[-99  14 -64  65 -39 -19  85 -39  90  13 -47 -56  76  50 -20 -66] = <3>
[ -81   31   74   13 -119 -107   85    5   89    9  -92  -97  -43  -52
  -80   31] = <55>
[ -53  -24   90  -58  -57  -53    4  -70  -12  -25  -57  -53  -85 -100
  -57  -24] = <68>
[ 91   8  51 -79  38  65 -96  80 -76  -6  89  56 -90 -31  53  43] = <20>
howmany <68>: [-53] | 3
howmany <68>: [-58] | 1

[-92 -92   3 -51  38 -88] -> <54>
[  -1 -103   -1   -1   24  -89] -> <113>
[-107   -2  -56   -2  -56 -108] -> <8>
howmany <8>: [-2] | 2
howmany <54>: [3] | 1
howmany <113>: [-90] | 0
howmany <113>: [-1] | 3
howmany <54>: [-88] | 1

[  9  31  36  25  -2 -86 -23   8  22  -6   1  -5   0  17  39  15 -18  11
  13  39 -29 -40  23  26 -41 -40  15 -20  38  23   4  15 -14  -7  -4 -30
   5] : <85>
[ 10  19 -19   6   6  -4 -19 -16   9 -13  16  -3 -19  -2  -6  16 -11 -45
 -11 -19 -28  -2  -2 -57   0   4  14  11  29  34  19  19   6  24  -4  -4
  -7] : <139>
[  5  15 -36 -19  12  36  10 -16   2 -22  18   8  28 -15 -32  22   0 -63
 -21 -32 -21   1  -9 -83  15  17   7  11  25  32  20  18  11  30  54  48
  -1] : <141>
[ 11  19 -28  -1   8   6   5 -20   9 -19  21  -1  27  -7 -17  20  -8 -59
 -18 -25 -31  -3  26 -74   5   9  14  12  34  40  22  22   9  31  49  35
  -6] : <125>
[ 14  40  34  31  -2 -95 -25   1  27 -10   8 -36  10  18  40  21 -23  -4
  11  32  34 -44  25   8 -44 -41  21 -14  51  39  12  24 -12   2   8 -24
   1] : <52>
[ -7  19  20 -15   6 -19 -11  19   5 -12  -2 -14  -8   0   3  20  10  12
   8  31   1 -37  12  24 -19 -27  -3 -24  20  -8  -5   3 -12 -13   0   0
  21] : <188>
[ -2  43   5 -22  16 -19 -12   8  15 -34  15 -19  15  -5 -10  48   4 -33
  -6  22 -24 -53  16 -32 -22 -31   6 -23  56  24  10  23  -8   8  42  29
  23] : <161>
[  4 -12 -37  -5   4  49  16 -19  -7  -2   9  21  16 -11 -26  -6   1 -35
 -15 -40  -1  31 -17 -53  26  32   1  24 -10   8   4   2  14  20  21  28
 -12] : <191>
[  7  31  38  21  -3 -84 -24  10  21  -7  -1 -31  -1  16  35  18 -16  12
  14  42 -25 -43  23  29 -41 -42  14 -21  39  21   1  14 -13  -9  -6 -29
   8] : <115>
[ 16  12  25  44 -11 -80 -14  -6  18  10  -2 -22   3  21  43  -8 -27  10
  11  15 -28  -7  14  20 -28 -20  17   4  18  25   7  11  -4   1 -12 -39
 -16] : <69>
howmany <139>: [-4] | 3
howmany <52>: [27] | 1
howmany <191>: [3] | 0

[ 28   7   8 -28 -18  46  30  34  37  30 -53 -34  30   5   5 -16  30  14
  24 -50 -31 -40  -6  -1  19  40  38 -43  30 -38 -38  -8   6  12 -31 -10
 -19   5  18 -51 -18 -59  33  -6  26  -6  -5  61 -44  -1  28 -24 -59  18
  18 -16 -67  50   1 -28  29] : <145>
[ 65 -24  17   3 -13  75 -14   2 -14 -14   7 -42  38   8  11  12  -8   5
 -25 -37 -13 -69 -24  -2  31  16  18 -81 -15 -36   1 -33  32  29 -16  18
   1 -19  34  10  35  17  63   6  15   7 -39   7  12 -17  31  12  -1 -23
  33 -41 -28  38 -22 -14  -8] : <138>
[  2 -38 -20  10 -25  39  22  38   3 -32 -23 -17  27  -1  -7 -67 -38   8
 -35 -55 -12 -41 -42  12   9   0  31 -13 -24  15 -41   6  36  43 -73  22
  19 -18  -9 -16   1  70  62 -12  32  30  -1  65   2  23  -8  25 -13   5
 -21  18 -37  23 -26   2  16] : <59>
[ 10  24 -30 -46 -14  54  37  40   1 -13 -17  12 -19 -18 -32 -40 -39  35
 -55 -67 -36 -43  -2 -14  37 -22  -1 -47 -12 -33  18  -1  32  29 -16  18
   1 -19  34  10  11  -2  56  35  12 -11   0   7  -6   0  37   3 -40  25
  14 -14 -20  51 -41 -29 -23] : <140>
[  2  31 -20  10 -25  39  22  38   3 -32 -26 -17  27  -1 -61 -67 -38   8
 -35 -55  31 -41 -26  12   9   0  31 -13 -24  15 -26  -2  27  13 -29 -26
  -5 -20  18   4  41  31  40   3  13  15  11  25 -31 -20   7 -15 -47  31
  20 -10 -27  39 -53 -11  34] : <48>
[ 65 -24  17   3 -13  75 -14   2 -14 -14 -32 -42  38   8  11 -24  -8   5
  -8 -37 -13 -69 -24  -2  31  16  18 -81 -32 -36   1  -8   0 -12 -29 -19
   9 -18   4 -36  33 -14  44  -5  32  28 -23  -2   3  15  16   4 -37  24
  -3  44 -38  -8   2 -21   2] : <45>
[  0 -22 -43  20 -10  74 -12 -21 -31 -68 -20   7 -12 -41 -54 -19 -20  -7
 -29 -34 -16 -72 -35  19  -7   6  21 -14 -27 -28  -7  30  25  10 -33  19
  14  -7  11 -40  24 -19  31  16  10  17 -24  15 -22 -32  -7  21 -22  -2
 -37 -28 -14  47  37 -14   1] : <144>
howmany <138>: [38] | 2
howmany <48>: [8] | 1
howmany <45>: [-8] | 4
howmany <138>: [11] | 1
howmany <48>: [-27] | 1
howmany <145>: [30] | 5

[ 61 114  69 126]  <32>
[60 60 60 60]  <106>
[ 47 115  61 115]  <119>
howmany <106>: [59] | 0
howmany <119>: [116] | 0
howmany <106>: [60] | 4
howmany <119>: [115] | 2
howmany <32>: [69] | 1

[  7  78  58 -78 -41   7]  <41>
[-55 -55 -38 -55 -38 -55]  <95>
[-54 -14 -21  41  92   1]  <151>
[ 87 -56 -42 -23 -29  17]  <28>
[ 24 -42  26 -42 -42  57]  <160>
[ 49  40  28  21 -84  37]  <86>
[-53 -79  32  32 -16 -79]  <134>
howmany <160>: [-42] | 3
howmany <95>: [-55] | 4
howmany <134>: [-79] | 2
howmany <86>: [-84] | 1
howmany <41>: [58] | 1

